Here is a tiny trained network, its code and every weight. The questions are about switching its units off for an input and a target symbol, where a switched-off unit gives its printed mean instead of its output.

import numpy as np


def w(rows, s, z=0):
    codes = np.array(rows[::2]) - 128.0
    scale = np.full(codes.shape[1], s)
    scale[-1] = z or s
    return codes * scale


def norm(h):
    return h / np.sqrt((h * h).mean(-1, keepdims=True) + 1e-5)


def f(y):
    return np.maximum(y, 0)


def softmax(a):
    e = np.exp(a - a.max(-1, keepdims=True))
    return e / e.sum(-1, keepdims=True)


def log_softmax(a):
    a = a - a.max(-1, keepdims=True)
    return a - np.log(np.exp(a).sum(-1, keepdims=True))


def net(x, mask):
    ids = ['αβγηθμξπστφψ'.index(c) for c in x.split()]
    T = len(ids)
    res = E[ids] + P[:T]
    q, k, v = (norm(res) @ M[0].T for M in (Q, K, V))
    z = softmax(np.where(np.tri(T) > 0, q @ k.T / 2**0.5, -1e9)) @ v
    res = res + np.where(mask[0], z, O[0][:, -1]) @ O[0][:, :-1]
    y = f(norm(res) @ A[0][:, :-1].T + A[0][:, -1])
    res = res + np.where(mask[1:9], y, B[0][:, -1]) @ B[0][:, :-1]
    return log_softmax(norm(res)[-1] @ U[:, :-1].T + U[:, -1])


Q, K, V, O, A, B = {}, {}, {}, {}, {}, {}
E = w([
[86,123,78],'α',
[88,127,73],'β',
[91,130,84],'γ',
[93,141,87],'η',
[170,228,131],'θ',
[35,96,67],'μ',
[89,123,78],'ξ',
[200,199,159],'π',
[87,85,158],'σ',
[69,114,144],'τ',
[89,125,76],'φ',
[8,124,189],'ψ',
],0.012)
P = w([
[122,115,104],'0',
[138,4,159],'1',
[60,140,128],'2',
[124,120,109],'3',
[190,55,172],'4',
[64,161,140],'5',
[121,122,112],'6',
[161,90,158],'7',
[69,185,156],'8',
[118,125,115],'9',
[167,98,165],'10',
[75,184,159],'11',
[116,124,117],'12',
[176,103,162],'13',
],0.018)
Q[0] = w([
[173,177,78],'h0',
[204,83,254],'h0',
],0.014)
K[0] = w([
[165,171,142],'h0',
[146,82,7],'h0',
],0.018)
V[0] = w([
[148,97,178],'h0',
[3,53,84],'h0',
],0.0047)
O[0] = w([
[241,155,254,71],'h0',
[34,234,253,252],'h0',
],0.0043,0.0022)
A[0] = w([
[31,186,180,125],'n0',
[38,117,88,114],'n1',
[122,212,103,192],'n2',
[184,162,203,130],'n3',
[123,181,168,108],'n4',
[160,106,113,226],'n5',
[165,147,87,148],'n6',
[155,35,251,255],'n7',
],0.012,0.0061)
B[0] = w([
[203,153,105,244],'n0',
[189,181,124,205],'n1',
[84,168,130,224],'n2',
[166,50,85,179],'n3',
[149,100,121,167],'n4',
[79,111,148,170],'n5',
[128,120,75,157],'n6',
[94,2,152,254],'n7',
],0.011,0.0089)
U = w([
[50,101,142,203],'α',
[182,82,107,170],'β',
[154,96,5,2],'γ',
[124,138,116,76],'η',
[135,162,127,135],'θ',
[15,151,63,137],'μ',
[120,144,122,96],'ξ',
[222,145,98,72],'π',
[177,155,180,126],'σ',
[133,159,145,113],'τ',
[134,147,123,92],'φ',
[85,175,182,154],'ψ',
],0.021,0.0089)

Each question gives the input, a string of symbols that net reads in full, and the target symbol t.
The units are the heads (2 rows each of Q, K, V and O) and the neurons (one row each of A and B). Each row of codes is followed by its name. A weight is (code - 128) times the scale printed after its matrix; where a second scale follows, it is the last column's (O, A, B and U).
mask holds one flag per unit, heads first, then neurons. A switched-off unit (its flag False) gives its mean, the last column of its rows in O or B, instead of its output. The means were averaged over made-up inputs and are rounded, as every weight is.
A unit's drop is (log p(t) with every unit on - log p(t) with that unit switched off) / (log p(t) with every unit on - log p(t) with every unit switched off).
The circuit of an input: a set's keep is (log p(t) with only the set's units on - log p(t) with every unit switched off) / (log p(t) with every unit on - log p(t) with every unit switched off). Starting from all 9 units, units are removed one at a time, each time the one whose removal leaves the highest keep (on an exact tie, the one counted first), for as long as the keep stays at least 0.8.
circuit, biggest first: the units of the circuit, biggest drop first
top k neurons: the k neurons with the biggest drops, biggest first
drop of u: that unit's drop, to one decimal
input θ μ α θ η θ ψ θ ψ ψ, target σ: top 3 neurons : (n0 n1 n3)
input η σ μ θ η η μ ψ φ ξ μ θ ψ α, target α: top 2 neurons : (n7 n1)
input θ β γ γ, target μ: circuit, biggest first : (n0 n3)
input α π θ θ η θ η θ π τ, target π: circuit, biggest first : (n1 n7)
input η θ γ θ π φ θ μ ψ, target ψ: top neuron : (n0)
input η η θ γ θ η β, target μ: circuit, biggest first : (n0 n3)
input μ θ η τ μ θ π σ θ γ, target μ: circuit, biggest first : (n0 h0 n7)
input θ ξ ξ α, target μ: circuit, biggest first : (n0 n7)
input η θ π θ τ γ θ τ σ β θ π, target π: top 3 neurons : (n3 n0 n4)
input ψ θ θ σ μ η π β π θ π ψ θ τ, target α: top 3 neurons : (n7 n1 n0)
input π γ θ θ θ π θ ξ η θ τ π θ μ, target α: top 2 neurons : (n0 n3)
input η θ η φ θ θ η, target μ: top 3 neurons : (n0 n3 n5)
input θ θ η ξ θ π η ξ β σ γ, target α: top 2 neurons : (n7 n1)
input ψ φ θ η θ γ ξ, target μ: drop of n5 : 0.2
input θ π η θ θ θ σ η θ ψ θ μ θ, target μ: drop of n0 : 0.2
input σ η θ β, target μ: drop of n3 : 0.4
